3.724; -7.169; 3.489
4.681; -3.647; 5.651
4.699; -4.347; 4.905
=>
3.724; -7.169
4.681; -3.647

-2.460; -0.330
4.476; 6.790
3.363; 7.262
6.105; 6.564
3.690; -1.061
=>
-2.460; -0.330
4.476; 6.790

-5.986; -5.484; 2.698; -7.936; -4.525
0.810; -0.092; 0.651; -0.551; 0.584
-4.632; -2.409; -1.898; -3.911; -2.433
=>
-5.986; -5.484
0.810; -0.092

1.468; 0.589; 4.302; 4.018; 0.183
6.464; 4.459; -0.277; -5.817; 1.488
-7.449; 6.819; -4.074; -1.274; -0.240
3.186; 2.700; -2.344; 1.151; 0.013
7.185; 6.125; -2.510; 0.379; -0.629
=>
1.468; 0.589
6.464; 4.459

3.754; -4.986; 4.253; 0.999
-3.964; 1.652; -4.946; 4.540
4.007; 4.840; -5.512; -7.685
2.196; -2.071; -1.895; -0.803
5.330; 0.691; -2.534; -1.067
=>
3.754; -4.986
-3.964; 1.652

-1.648; 2.701
-1.868; -2.128
-8.392; 7.621
1.094; 6.194
=>
-1.648; 2.701
-1.868; -2.128
